Below is a small trained network, with its code and all its weights. Each question gives an input and a target symbol and asks what happens when units are switched off, that is, made to give their printed mean instead of their output.

import numpy as np


def w(rows, s, z=0):
    codes = np.array(rows[::2]) - 128.0
    scale = np.full(codes.shape[1], s)
    scale[-1] = z or s
    return codes * scale


def norm(h):
    return h / np.sqrt((h * h).mean(-1, keepdims=True) + 1e-5)


def f(y):
    return np.maximum(y, 0)


def softmax(a):
    e = np.exp(a - a.max(-1, keepdims=True))
    return e / e.sum(-1, keepdims=True)


def log_softmax(a):
    a = a - a.max(-1, keepdims=True)
    return a - np.log(np.exp(a).sum(-1, keepdims=True))


def net(x, mask):
    ids = ['γδεζθλτψ'.index(c) for c in x.split()]
    T = len(ids)
    res = E[ids] + P[:T]
    u = 0
    for l in range(2):
        q, k, v = (norm(res) @ M[l].T for M in (Q, K, V))
        z = softmax(np.where(np.tri(T) > 0, q @ k.T / 2**0.5, -1e9)) @ v
        res = res + np.where(mask[u], z, O[l][:, -1]) @ O[l][:, :-1]
        u += 1
        y = f(norm(res) @ A[l][:, :-1].T + A[l][:, -1])
        res = res + np.where(mask[u : u + 4], y, B[l][:, -1]) @ B[l][:, :-1]
        u += 4
    return log_softmax(norm(res)[-1] @ U[:, :-1].T + U[:, -1])


Q, K, V, O, A, B = {}, {}, {}, {}, {}, {}
E = w([
[109,146,171,159,102,151],'γ',
[155,140,69,132,119,72],'δ',
[218,92,109,110,135,54],'ε',
[131,154,75,48,2,178],'ζ',
[133,134,218,153,75,125],'θ',
[124,165,126,222,123,181],'λ',
[140,82,114,159,96,163],'τ',
[206,240,90,121,126,134],'ψ',
],0.022)
P = w([
[106,112,70,87,239,117],'0',
[124,116,75,100,205,76],'1',
[186,52,137,56,179,126],'2',
[164,74,136,82,147,123],'3',
[152,87,141,91,125,121],'4',
[150,90,154,84,100,126],'5',
[154,94,166,87,78,137],'6',
[156,87,188,89,50,139],'7',
[164,76,201,81,14,145],'8',
[172,91,204,108,2,148],'9',
[172,125,176,166,46,109],'10',
],0.0066)
Q[0] = w([
[88,75,220,128,255,94],'L0H1',
[123,128,46,51,79,236],'L0H1',
],0.0088)
K[0] = w([
[186,122,143,246,218,63],'L0H1',
[132,201,99,83,117,80],'L0H1',
],0.011)
V[0] = w([
[196,121,74,253,105,174],'L0H1',
[152,179,125,178,187,140],'L0H1',
],0.0048)
O[0] = w([
[170,16,183,133,127,212,254],'L0H1',
[196,115,145,17,221,255,69],'L0H1',
],0.0093,0.0027)
A[0] = w([
[157,170,119,58,79,154,124],'L0N1',
[72,1,144,252,93,85,38],'L0N2',
[58,43,135,132,103,187,39],'L0N3',
[136,62,164,127,176,44,253],'L0N4',
],0.0089,0.0037)
B[0] = w([
[142,83,167,174,126,118,176],'L0N1',
[173,55,93,149,151,122,254],'L0N2',
[138,175,128,161,133,2,190],'L0N3',
[99,186,137,182,179,124,198],'L0N4',
],0.013,0.0076)
Q[1] = w([
[66,116,126,59,135,151],'L1H1',
[254,91,154,157,86,115],'L1H1',
],0.015)
K[1] = w([
[115,155,164,162,254,131],'L1H1',
[153,143,118,130,23,162],'L1H1',
],0.0092)
V[1] = w([
[19,32,165,100,154,17],'L1H1',
[219,253,155,69,58,44],'L1H1',
],0.0078)
O[1] = w([
[10,58,132,231,62,131,2],'L1H1',
[83,171,180,24,248,111,234],'L1H1',
],0.012,0.005)
A[1] = w([
[33,129,143,150,113,51,106],'L1N1',
[129,26,123,166,75,62,147],'L1N2',
[157,160,140,129,118,153,188],'L1N3',
[91,143,8,49,66,79,252],'L1N4',
],0.011,0.004)
B[1] = w([
[2,160,45,136,145,168,152],'L1N1',
[174,144,86,210,115,32,254],'L1N2',
[164,139,30,143,39,123,176],'L1N3',
[106,68,142,167,21,247,174],'L1N4',
],0.0099,0.0083)
U = w([
[97,120,131,121,177,88,114],'γ',
[52,165,114,158,141,113,189],'δ',
[199,100,86,19,179,132,225],'ε',
[198,77,107,150,95,246,177],'ζ',
[107,92,203,127,145,125,157],'θ',
[133,81,96,188,236,249,115],'λ',
[190,29,46,162,95,61,143],'τ',
[152,254,92,141,82,87,2],'ψ',
],0.0083,0.0049)

Each question gives the input, a string of symbols that net reads in full, and the target symbol t.
The units are the heads (2 rows each of Q, K, V and O) and the neurons (one row each of A and B). Each row of codes is followed by its name. A weight is (code - 128) times the scale printed after its matrix; where a second scale follows, it is the last column's (O, A, B and U).
mask holds one flag per unit, layer by layer, with each layer's heads first. A switched-off unit (its flag False) gives its mean, the last column of its rows in O or B, instead of its output. The means were averaged over made-up inputs and are rounded, as every weight is.
A unit's drop is (log p(t) with every unit on - log p(t) with that unit switched off) / (log p(t) with every unit on - log p(t) with every unit switched off).
The circuit of an input: a set's keep is (log p(t) with only the set's units on - log p(t) with every unit switched off) / (log p(t) with every unit on - log p(t) with every unit switched off). Starting from all 10 units, units are removed one at a time, each time the one whose removal leaves the highest keep (on an exact tie, the one counted first), for as long as the keep stays at least 0.8.
units of the circuit, in order: the units of the circuit, biggest drop first
unit that matters most: the unit with the biggest drop
top k neurons in layer l: the k neurons of layer l with the biggest drops, biggest first
input τ θ γ δ τ λ ε θ ψ τ δ, target ε: units of the circuit, in order -> (L0N3, L0N2, L1H1)
input ψ δ θ, target ε: unit that matters most -> L0N4
input θ θ ε, target δ: units of the circuit, in order -> (L1H1, L0H1, L0N2, L1N1)
input ψ θ ε γ, target δ: units of the circuit, in order -> (L1H1, L1N1)
input λ δ λ, target ζ: units of the circuit, in order -> (L0H1, L1H1)
input ψ τ λ, target ε: units of the circuit, in order -> (L0N3, L0N2, L1H1, L0N4)
input λ ε τ ε τ ψ λ, target ε: units of the circuit, in order -> (L0N4, L1H1, L0N3)
input γ θ θ, target δ: units of the circuit, in order -> (L1H1, L0H1, L1N1)
input θ θ γ, target δ: units of the circuit, in order -> (L1H1, L0H1)
input λ γ δ τ ψ γ ψ τ ψ ψ, target ε: units of the circuit, in order -> (L1H1, L0N3)
input ζ λ λ θ τ ε τ λ ψ δ, target δ: units of the circuit, in order -> (L0H1, L1H1, L1N1, L0N1)
input ε ψ ψ θ γ, target ε: top 2 neurons in layer 0 -> (L0N4, L0N3)
input ψ θ τ, target ε: top 3 neurons in layer 0 -> (L0N4, L0N3, L0N2)
input τ δ ε ψ τ, target ε: top neuron in layer 1 -> (L1N2)
input τ ψ ζ θ ψ τ θ λ, target λ: units of the circuit, in order -> (L1H1, L1N2, L0N3, L0H1)
input γ τ ψ θ ε θ θ λ ψ τ ζ, target ζ: top 2 neurons in layer 1 -> (L1N4, L1N2)
input τ ε ψ δ θ ψ τ δ ψ γ θ, target ε: top 3 neurons in layer 0 -> (L0N3, L0N2, L0N4)
input δ θ ε θ γ ψ τ τ τ θ ψ, target ε: top 3 neurons in layer 0 -> (L0N3, L0N4, L0N2)
input τ τ ε θ ζ τ τ λ, target λ: top 2 neurons in layer 1 -> (L1N2, L1N3)
input ψ θ τ θ ζ λ δ, target δ: top 2 neurons in layer 0 -> (L0N2, L0N1)
input θ θ ε ε θ, target δ: top neuron in layer 0 -> (L0N1)
